Below is a small trained network, with its code and all its weights. Each question gives an input and a class and asks what happens when units are switched off, that is, made to give their printed mean instead of their output.

import numpy as np


def w(rows, s, z=0):
    codes = np.array(rows[::2]) - 128.0
    scale = np.full(codes.shape[1], s)
    scale[-1] = z or s
    return codes * scale


def f(y):
    return y / 2 * (1 + np.tanh(0.7978845608 * (y + 0.044715 * y**3)))


def log_softmax(a):
    a = a - a.max(-1, keepdims=True)
    return a - np.log(np.exp(a).sum(-1, keepdims=True))


def net(x, mask):
    res = np.array(x, float).reshape(1, 6) / 4 @ E
    y = f(res @ A[0][:, :-1].T + A[0][:, -1])
    res = res + np.where(mask, y, B[0][:, -1]) @ B[0][:, :-1]
    return log_softmax(res[-1] @ U[:, :-1].T + U[:, -1])


A, B = {}, {}
E = w([
[76,114,170,106,86,130],'x0',
[81,143,187,138,179,121],'x1',
[45,119,57,187,73,137],'x2',
[162,100,133,171,121,36],'x3',
[136,254,150,204,116,159],'x4',
[104,106,190,190,212,201],'x5',
],0.0066)
A[0] = w([
[144,122,108,154,148,52,147],'n1',
[121,118,104,143,175,67,135],'n2',
[67,173,126,120,102,223,101],'n3',
[170,146,137,172,166,85,2],'n4',
[139,146,138,126,122,119,83],'n5',
[160,109,130,110,150,120,60],'n6',
[113,94,168,127,131,140,131],'n7',
[146,53,127,54,99,84,107],'n8',
[224,196,147,132,130,143,172],'n9',
[111,148,144,119,170,101,153],'n10',
[149,126,255,56,192,159,187],'n11',
[143,181,54,28,138,140,180],'n12',
[151,177,147,116,122,95,71],'n13',
[123,122,125,96,89,149,133],'n14',
[145,134,148,144,100,136,144],'n15',
[179,56,109,112,184,183,126],'n16',
[98,129,130,138,147,94,167],'n17',
[130,115,157,156,90,146,149],'n18',
[90,155,119,152,138,125,72],'n19',
[126,121,136,120,142,140,106],'n20',
[148,108,108,128,151,134,102],'n21',
[134,125,115,121,122,110,58],'n22',
[133,116,84,61,29,96,135],'n23',
],0.019,0.003)
B[0] = w([
[81,116,139,90,177,104,174],'n1',
[93,128,151,141,167,100,159],'n2',
[116,215,147,98,69,214,207],'n3',
[170,179,99,87,125,106,163],'n4',
[178,118,167,118,95,105,130],'n5',
[140,111,173,149,103,161,143],'n6',
[100,105,142,90,119,139,158],'n7',
[49,37,133,118,76,105,214],'n8',
[127,168,99,211,79,50,207],'n9',
[114,159,140,112,125,100,153],'n10',
[103,238,173,99,228,49,251],'n11',
[201,99,54,86,168,122,200],'n12',
[164,122,99,137,91,109,156],'n13',
[138,138,116,101,114,94,150],'n14',
[126,122,120,145,113,99,137],'n15',
[150,116,132,176,254,200,190],'n16',
[72,129,119,132,128,115,147],'n17',
[91,129,75,153,121,112,141],'n18',
[112,133,153,140,100,147,149],'n19',
[162,114,184,98,119,121,133],'n20',
[167,115,151,141,148,144,137],'n21',
[187,97,200,95,96,106,131],'n22',
[121,74,86,93,153,7,234],'n23',
],0.034,0.012)
U = w([
[111,4,103,102,119,100,152],'0',
[170,79,149,192,173,153,71],'1',
[220,66,224,116,70,140,33],'2',
[237,56,255,107,59,140,2],'3',
[177,132,111,94,113,216,76],'4',
[156,159,96,123,114,80,165],'5',
[78,154,197,110,164,138,179],'6',
[102,134,144,177,27,184,125],'7',
],0.007,0.0032)

Each question gives the input, the list of numbers given to net, and the class t.
The units are the neurons (one row each of A and B). Each row of codes is followed by its name. A weight is (code - 128) times the scale printed after its matrix; where a second scale follows, it is the last column's (A, B and U).
mask holds one flag per neuron, in row order. A switched-off neuron (its flag False) gives its mean, the last column of its row in B, instead of its output. The means were averaged over made-up inputs and are rounded, as every weight is.
A unit's drop is (log p(t) with every unit on - log p(t) with that unit switched off) / (log p(t) with every unit on - log p(t) with every unit switched off).
The circuit of an input: a set's keep is (log p(t) with only the set's units on - log p(t) with every unit switched off) / (log p(t) with every unit on - log p(t) with every unit switched off). Starting from the 12 units with the biggest drops (on a tie, the unit counted first), units are removed one at a time, each time the one whose removal leaves the highest keep (on an exact tie, the one counted first), for as long as the keep stays at least 0.8.
circuit, biggest first: the units of the circuit, biggest drop first
most important unit: the unit with the biggest drop
k most important neurons: the k neurons with the biggest drops, biggest first
drop of u: that unit's drop, to one decimal
input [-4,-4,-6,1,0,7], class 6: circuit, biggest first -> n11
input [-2,-3,1,-2,0,3], class 4: circuit, biggest first -> n11, n23
input [-7,-1,7,8,3,-3], class 0: 3 most important neurons -> n11, n3, n1
input [-5,-6,-4,-5,-8,1], class 0: 3 most important neurons -> n8, n12, n3
input [-6,6,4,-5,-1,-1], class 4: 2 most important neurons -> n11, n9
input [4,-8,2,-2,1,3], class 7: circuit, biggest first -> n11, n3
input [-2,0,2,3,-4,4], class 1: circuit, biggest first -> n11, n23, n16
input [-6,-4,3,-5,0,5], class 4: 2 most important neurons -> n11, n3
input [-6,-6,-8,-7,0,-7], class 0: 3 most important neurons -> n8, n23, n3
input [-1,2,-5,5,0,1], class 6: 3 most important neurons -> n23, n12, n11
input [-5,-5,-1,0,6,4], class 7: 3 most important neurons -> n11, n23, n12
input [-4,-8,6,2,-4,1], class 0: drop of n11 -> 0.0
input [-6,7,7,-3,4,-1], class 7: drop of n11 -> 0.2
input [4,-8,-8,0,-3,4], class 6: drop of n11 -> 2.3
input [-5,5,7,4,-1,4], class 6: most important unit -> n23
